Each row is followed by its group and then its class within the group.
[-22.7 -14.1  18.2 -12.5   4.9  38.4 -22.2 -18.8  27.6   8.3 -10.2   2.7
 -11.7  28.1 -18.9  -9.3 -10.5   7.1  59.9   4.1 -20.0  -9.3 -16.6  20.9
 -36.3  11.3 -14.0  -9.2   4.1  65.6   7.6   4.0   4.9   7.4  -1.7 -19.0
  23.5  -8.5  30.6   9.9  13.0  -9.5   9.5   8.5  24.6  15.0  -7.5  -1.9
 -10.1   4.5  13.7   9.8   8.6  19.6] | J750 X
[ 11.4 -18.5  11.7   3.3  -0.9   3.0  -7.0  -4.2  -4.6  15.0  -9.6  -1.9
   0.0   0.4  24.2   0.1 -24.6  -6.9  38.3  11.9  21.8  -6.5  -8.6  -0.6
  -4.3  -6.9  12.3   4.5  19.0  35.2   7.7  19.2 -14.7  12.5  14.6   8.2
  28.8  13.6 -12.2  -2.2  -5.2   2.9   4.9 -19.1  22.1  -6.3  21.6  -6.8
   6.5   7.7 -12.9   2.3   1.1   4.7] | J177 P
[ -6.8  37.9  23.4  -0.1  -4.8  19.0   8.8 -10.8  -8.9  20.1  15.1 -20.2
  -6.6   3.3   5.2   4.0  -2.7  -4.9   0.2 -14.0  31.6 -15.6 -16.3   7.0
  -1.7  -3.1  11.0 -18.6  -2.8  21.0  -4.5  -2.8   6.4 -11.4   6.3  10.6
  17.3  -1.9  13.3   0.9  -1.8   4.7  16.9 -17.5  23.3   7.5  18.8   7.9
   7.0  -7.7 -15.7   0.7  23.0  10.7] | J979 E
[ -2.1  18.0   2.6 -11.1   1.5  31.0 -13.1 -11.5   5.0   9.9  -4.9   1.0
  -8.4  22.3   7.4   6.3 -13.2   8.0  61.8   6.4  -7.0 -22.2 -21.1   9.4
 -16.8   3.5  -4.2 -14.9  -3.1  20.1  13.0  10.1  12.6   1.9  -0.4  -6.2
  13.4   2.0   7.2   9.9   7.4   2.6   2.4 -15.8  18.9   6.5  -7.5   0.1
  -8.7  -3.8   3.8   5.7   7.1  20.4] | J750 D
[-11.0  19.8  27.2  11.9  -1.4  -9.1  23.2   2.5  -3.0   3.1  23.2 -10.3
   1.5  -4.4   9.7 -12.2  -5.9 -13.3 -40.9 -13.1   9.6   5.8   1.4   2.0
   2.9  -6.2   9.5  -9.9   4.6  -6.5 -15.3  -3.1  -9.0  -8.9  10.2  12.0
   8.3 -11.7   2.8 -13.0 -14.9  -2.1   5.7   3.4  -5.3   2.7  24.2   2.6
  12.3   2.3  -5.2   0.6   8.5 -18.3] | J979 N
[ -5.0  32.9  12.1   2.0  -1.8   8.3  11.2  -8.0  -5.1  18.9  23.8 -23.2
  -6.7   9.7  13.3  -3.8   2.4  -4.5  15.8 -11.0  43.6 -13.8 -23.5  -0.6
  -6.7   2.2  17.5 -14.7  29.3  21.6  -2.1   5.2  10.9 -11.4  24.2   2.7
  30.3 -24.7   6.6 -10.2  -0.4   5.0  13.4 -13.4  12.5   0.4   3.1   4.3
   3.4  -3.3  -9.5   8.8  32.6  -6.7] | J979 E
[ 13.9 -18.5 -11.4  -4.4  -3.6 -17.6  -0.2   1.8  -8.7  14.5 -13.0  -2.8
   0.4   3.9  13.0   3.2  -7.6  10.1  24.8   7.7  19.1 -11.4  -2.8  -7.7
  12.0  -9.9  16.3  15.2  26.2  -5.8   5.9  13.6  -7.4  11.2  -0.3   4.2
  18.3  11.5 -14.2  -5.0  -6.6   6.7  -1.7  -5.4  16.5  -4.4  -0.6  -0.4
   3.2  -3.9  -8.8   0.2   5.7 -12.0] | J177 Q
[  0.5  26.6  17.3   2.7  -3.4   7.7   6.3  -6.7  -7.1  13.9  17.6 -17.1
  -3.1  -1.3  14.5   3.4  -4.6 -10.5   2.5  -9.7  33.5  -9.8  -8.9   7.2
  -0.1   0.3  15.0 -17.8  -7.1  20.1  -6.5  -0.6   6.5 -13.3  12.2  10.6
  11.8  -6.9   2.9   3.0  -1.8   5.1  15.8 -17.5  12.4   0.6  16.9   3.4
   6.5  -3.2 -18.6  -0.2  19.3   8.3] | J979 E
[ -2.1   0.5   8.1  -6.4  -3.2  14.7  -6.5  -8.7   3.4   8.6   2.5  -3.7
  -0.3  13.6  -6.6  -5.8   2.4   4.7  16.6   2.0   4.5 -16.6 -14.1   6.4
 -10.2   0.7  -6.2  -3.3   1.7  10.1   1.0  -1.9   4.4  -3.1  -9.0   1.2
   7.2   0.6  15.9   1.6   5.9   3.1   8.9  -5.6  26.0   7.1  -9.0   1.8
  -5.3 -17.8   8.7   3.9  10.9   8.9] | J750 D
[-19.4  43.9  24.6   4.3  10.2  30.0   6.7 -15.4  -3.9   5.3  10.3 -16.3
 -19.7  10.4  10.6   7.6 -18.0  -9.8  15.2 -14.6  27.9  -4.3 -17.0  15.1
 -13.5  -6.0  10.1 -25.3  14.6  54.5   3.0   9.7   2.5  -0.2  24.2   0.5
  26.7 -10.4   2.8   3.6  -5.3  -5.6  -1.1 -18.1  -7.3   9.3  15.8   7.4
  -2.8  24.9 -18.8   0.5  28.3   5.9] | J979 E
[ -6.4 -15.0   7.9  -9.2 -17.7  15.2 -13.9 -11.9   9.5  -3.8   2.7  -1.1
  -1.7  -9.3  -3.0  -1.7 -13.1  18.7  33.2  10.4  -0.2 -14.3 -10.0  15.5
  -6.2   1.5  -4.5 -20.4 -17.0  16.2  -7.0   3.4  15.6  -4.0  -2.6  -8.8
  -2.5   4.7   4.2  11.2  -0.3   3.9   9.9  -2.5  19.4  11.8  -0.4  -1.1
  -7.4  -6.4   4.8   1.1   0.8  29.2] | J750 D
[-11.5  56.4  23.9   2.1   5.8  28.1  10.2 -11.1  -3.7  17.3  17.2 -17.2
  -9.3  14.6  22.0  -0.1 -12.7 -10.8  20.3 -15.5  22.0 -15.0 -19.2  12.1
 -14.1  -0.1  13.0 -26.6   8.8  28.1   2.3   7.3   7.8  -6.4  17.6   3.7
  27.1 -12.1   6.3  -1.2  -2.7   0.5   6.4 -23.1   2.6   6.1  14.9   5.2
   0.9   7.7 -16.5   3.1  26.5   4.2] | J979 E

Each row is followed by its group and then its class within the group.
[ 19.2  -4.7   2.1 -11.9  -5.1  -7.6  -2.2  -7.2   0.7  -2.6  -1.7  22.3
 -13.2  11.7 -12.1  -2.3  -9.8 -12.5  -0.5  -0.1   3.5   0.1  14.6   0.7
 -14.0  -1.3 -13.2  22.3  11.2  -8.1   9.2 -11.3  -5.7   7.6  -1.8 -17.3
  11.5   0.6  -3.8   9.7   8.2  -1.3  13.2  13.2  -5.0   0.9  -0.4   3.5
 -11.9  -3.4 -31.4  -5.7   9.9  -3.9] | <0> J608
[ 18.4  -5.3  -4.0 -16.2 -10.4 -10.1  -7.6 -23.1  -0.2  -7.3   6.9  17.8
  -7.5  20.1  -4.7  -1.4 -12.5 -15.7   5.3  -6.7   0.3  -1.6  17.9  10.1
 -11.1  -1.5 -20.2  29.2  16.9 -14.6  -2.2 -37.9 -15.1   0.8   7.6 -22.8
  13.7 -13.3  -9.3  14.0  13.3   1.6  18.0   5.6  -1.0   1.8  -1.3   3.8
 -14.9   2.7 -29.5  -1.9   4.8  -5.6] | <0> J608
[ 25.7 -16.3   4.9 -19.3  -4.2  -1.8  -6.8   7.1  -3.1   3.6   3.0  25.9
 -12.5  22.5  -3.8  -6.7 -23.1  -8.7  -4.1  -3.7 -14.7  10.6   6.3   4.0
  -7.5   3.1 -20.4  27.4  17.7  -8.3  -1.7  -8.2  -8.6  -3.3   8.0 -27.3
  10.2  -3.8 -17.7  14.9  10.4  -7.4  21.3  22.9  -0.3  13.1   2.6  -1.6
  -7.1  -5.7 -24.2  -0.4  12.0 -11.3] | <0> J608
[  2.6  16.1   2.3  -3.3  -7.6  -6.2   4.8  -0.2   0.4   8.6  -5.4   7.7
 -16.0   4.6 -22.5 -12.2  17.2   4.7   6.6   4.8  -4.7 -12.3  -1.9 -13.4
 -15.9   0.8  12.5   6.1   6.4 -12.3   5.4  -0.5  -2.1  23.7  -5.4   0.6
   1.8 -11.5  11.3 -11.6  -5.6  -5.9  -0.8  -3.5  -2.1  -8.0   6.9   2.0
   7.7  -2.7 -45.0   3.0   9.4  -2.8] | <7> J488
[  7.1 -11.0   9.7 -15.7  -6.4   7.0 -11.4  -2.4  -0.2  -6.4  -0.8  13.1
 -10.2   5.1   4.4  -9.4 -15.0 -19.1   3.8  -8.5   0.1   8.8   7.1   5.3
 -23.5   0.9 -21.8  16.4  10.9 -10.3  -1.5 -14.1  -1.9  -9.6  12.6 -21.2
   8.6  -2.5  -5.8  10.2  -2.9  13.1  21.7  24.7   0.5   1.7  -0.3   1.5
 -18.8   3.9 -15.6  -3.8   5.8  -9.4] | <0> J806
[-11.3  -2.1   7.2 -11.3  -7.7   6.3 -17.2  -1.7   1.5  -2.4   1.4   1.4
  -2.6  -2.4   4.3   4.0 -16.6 -15.3  -0.8  -6.7   5.3  11.7   4.8   3.3
 -15.4  -0.3 -19.1   6.4   5.0  -7.9  -6.2 -12.8   2.1 -10.1   8.3  -9.8
  12.3  -2.4   4.1   8.6   0.1  10.4  19.6  25.7   2.1   0.4  -1.8  -2.9
 -22.4   7.9  -1.0  -3.6   6.0  -2.5] | <0> J531
[  5.9 -19.0  -3.4  18.7  11.0   0.0  12.6  16.7  -3.1   7.2   5.5  -4.2
  -0.1  -6.9  -3.4   5.1  15.0  18.0  -0.7   8.0  -1.0  -9.1 -10.9  -4.5
   8.0   0.2  21.1 -11.7  -5.3   8.0  -0.5  18.3   1.2  -2.9  -8.0   7.7
 -17.8  -7.5  -6.7 -16.0 -12.4  -0.6 -17.7 -14.0  -3.1   2.9   0.9  -7.1
   9.5  -4.9  16.8   2.2  -2.5   2.3] | <7> J610
[ -7.6 -17.4   3.8   8.5  -2.1   7.6  12.0  25.0  -4.9  10.6  14.8  -7.3
   7.9  -6.4  -4.8   4.0  22.0  13.8   3.1   8.1  10.2 -10.2  -2.7  -1.7
 -11.0   0.6  18.1  -0.3   0.2 -12.9  -7.6   8.0   3.1   0.4   5.0   7.6
 -12.2 -12.4  -3.5  -7.5 -10.0  11.2  -9.0   1.7   2.4   0.9  -5.7 -10.2
   5.7   7.3 -10.1   9.0   5.3   3.3] | <7> J610
[  0.6   0.5   2.7  -4.4   1.3   0.4  14.6  21.7   2.2   6.1   2.0   0.5
   1.0   1.8  -8.5  -3.0  13.0  13.5  -2.4   4.9   4.9  -1.5  -4.4  -6.4
   6.1   2.4  18.0  -7.0  -1.5   1.9   1.7  20.5   5.0   8.0  -3.9  14.8
  -3.3  10.9   9.2  -4.6  -2.3  -5.6 -17.4   5.9   1.3   0.0  -0.8   1.0
  14.0  -4.3 -10.9  10.9   0.8   3.6] | <7> J610
[ -3.8  12.0   3.3  -5.6  -4.9  -6.3 -20.2  15.6   1.7  19.4   5.1  -8.1
  -9.1   4.3 -12.7  -6.4   5.8  15.1   1.1  10.2   1.0  -2.2 -15.5 -13.6
  -4.8   0.7  18.6 -11.1  -3.8  -2.5  -4.9  13.0   0.9  12.5 -10.1  14.9
   0.6  -9.7   2.6 -11.8 -14.4  -2.6 -13.1   4.8  -4.3  -2.1   2.5  -0.6
  10.0   1.2 -36.6  10.0  10.6  -4.0] | <7> J488
[  0.0  -8.0   6.1 -15.2  -7.0   6.6 -18.8   1.6  -0.3   1.4   0.6   3.9
  -8.5  -0.7   1.3  -3.0 -17.6 -11.9  -0.2  -6.4  -8.0  13.0   2.4   0.0
 -17.5   0.9 -14.3   7.4   6.7  -4.2  -4.4  -0.1   1.1  -6.9  10.1 -12.4
  15.2   0.2  -3.1   6.3  -1.2   2.9  26.5  28.4   0.2   2.6   4.2  -0.2
 -20.0   1.8 -13.3  -2.7   9.6  -8.3] | <0> J531
[ -6.3  -5.8   8.2 -11.2  -2.9   9.8 -11.7  -0.1  -2.0   2.1  -2.8   4.2
  -5.7  -5.0   6.3  -3.8 -16.4  -9.8   1.3  -6.7 -16.6  13.7   1.0  -0.8
 -12.9  -3.7 -13.4  -0.3   6.6   1.1  -6.5   9.2   7.0  -8.9  11.8 -14.0
  14.3   4.2   1.5   2.5  -5.0  -2.8  31.8  26.3   4.4   3.8   3.5   0.4
 -14.4  -2.1   5.0  -4.6   4.4  -8.7] | <0> J531
[ -9.7  17.8  14.7   6.4   2.9   3.5  -0.8  33.5   4.0  14.5 -16.1  12.9
 -12.0  -6.3 -10.7 -30.3  10.9   9.6  -2.8  10.6   6.4   3.2 -18.1 -19.2
 -15.1   5.7  -2.0  -5.5  -6.4 -14.2  14.1  28.5  16.6  23.5  -5.5  -2.8
  -7.3  -8.0  18.2  -6.8  -6.0  -6.2   3.6   9.1   1.1   2.5   6.9  -9.4
  14.6   1.1 -18.8  -6.1  12.8   2.9] | <7> J434
[  8.2  -1.0   1.3  10.5   3.5   1.6  12.5  22.3  -1.2   2.5   0.7   5.5
   3.2  -0.3  -1.5  -4.9  12.0  14.2  -9.2  15.2   0.0  -5.3   0.1  -0.9
  -1.5   4.4   9.9  -1.5  -2.0  -1.6   2.5  24.8  10.1  10.8  -1.3  15.4
  -5.5  -2.9  -0.1  -7.4   6.6  -5.1 -11.8   3.0   2.6  -3.3  -0.4  -2.5
  20.5   0.4 -14.2   4.8   6.5   3.9] | <7> J610
[ 10.0  -9.6   8.7  -5.1   3.2  -3.7   2.3   4.4  -2.5  -3.4  -1.7  28.0
 -14.2  -0.7  -1.4  -7.2 -21.5 -15.0   0.3  -5.9   4.6   1.6  19.0   3.6
  -6.0   3.9 -27.5  10.5  -1.0 -11.3   7.1   1.8  -4.8   3.4  10.4 -29.1
   9.9  -2.2   2.7  15.4   8.3 -10.5  25.1  26.2   3.8  15.4  -5.5  -2.3
 -22.7   1.0   2.6 -15.1   3.9  -3.6] | <0> J806
[ 11.1 -21.6   4.7 -10.7  -4.2   2.7  -3.4  -2.1  -7.4   0.3   9.2  12.6
  -9.9   4.1  -1.0  -4.3  -9.3 -11.7   5.5  -9.5  -5.9   0.8  11.3   4.6
 -16.1   0.7 -12.7  15.7  12.4 -10.8  -8.4 -16.4 -10.5  -8.0  13.5 -24.9
   5.0 -10.1 -11.5   7.8  -5.8  10.4  21.3  18.0   1.9   7.9  -1.1  -1.7
 -21.7   0.3  -8.6  -4.2   2.4  -9.8] | <0> J806
[ -2.4  -0.3   5.5  14.9   9.5   8.8 -10.8  10.8   1.4   4.0  -4.4   1.9
  -7.0  -7.5   9.5 -14.2   8.7   3.6  -2.1   6.4  -1.8  -0.4  -9.9  -4.9
 -14.4   2.7  -2.1  -8.7  -5.2   5.0  10.0  25.6  15.8   3.6  -4.4   5.1
  -4.1   4.4  -4.3 -12.9  -8.1   4.0  -0.6   0.6  -2.7  -4.9   5.0  -6.4
   7.0  -0.7  -2.0  -9.6   5.3  -4.1] | <7> J434
[-24.3   2.8   8.0  -3.8  -1.5   1.5  -7.9  -0.5  -1.1   8.1   1.4  -8.7
  -3.1 -15.2  -1.4  -1.7  -1.6  -7.9   7.5  -9.2   4.3  -0.1  -2.4  -8.8
  -5.1  -1.7  -4.0 -10.2  -9.3 -10.4  -6.0  -6.7   0.1   0.3   9.9  -8.9
   2.7  -3.4   9.1   2.8 -15.6   5.5  10.7   7.4   3.1   4.4  -2.8  -4.4
 -19.7   6.1  12.8  -6.1  -1.0  -0.8] | <0> J531
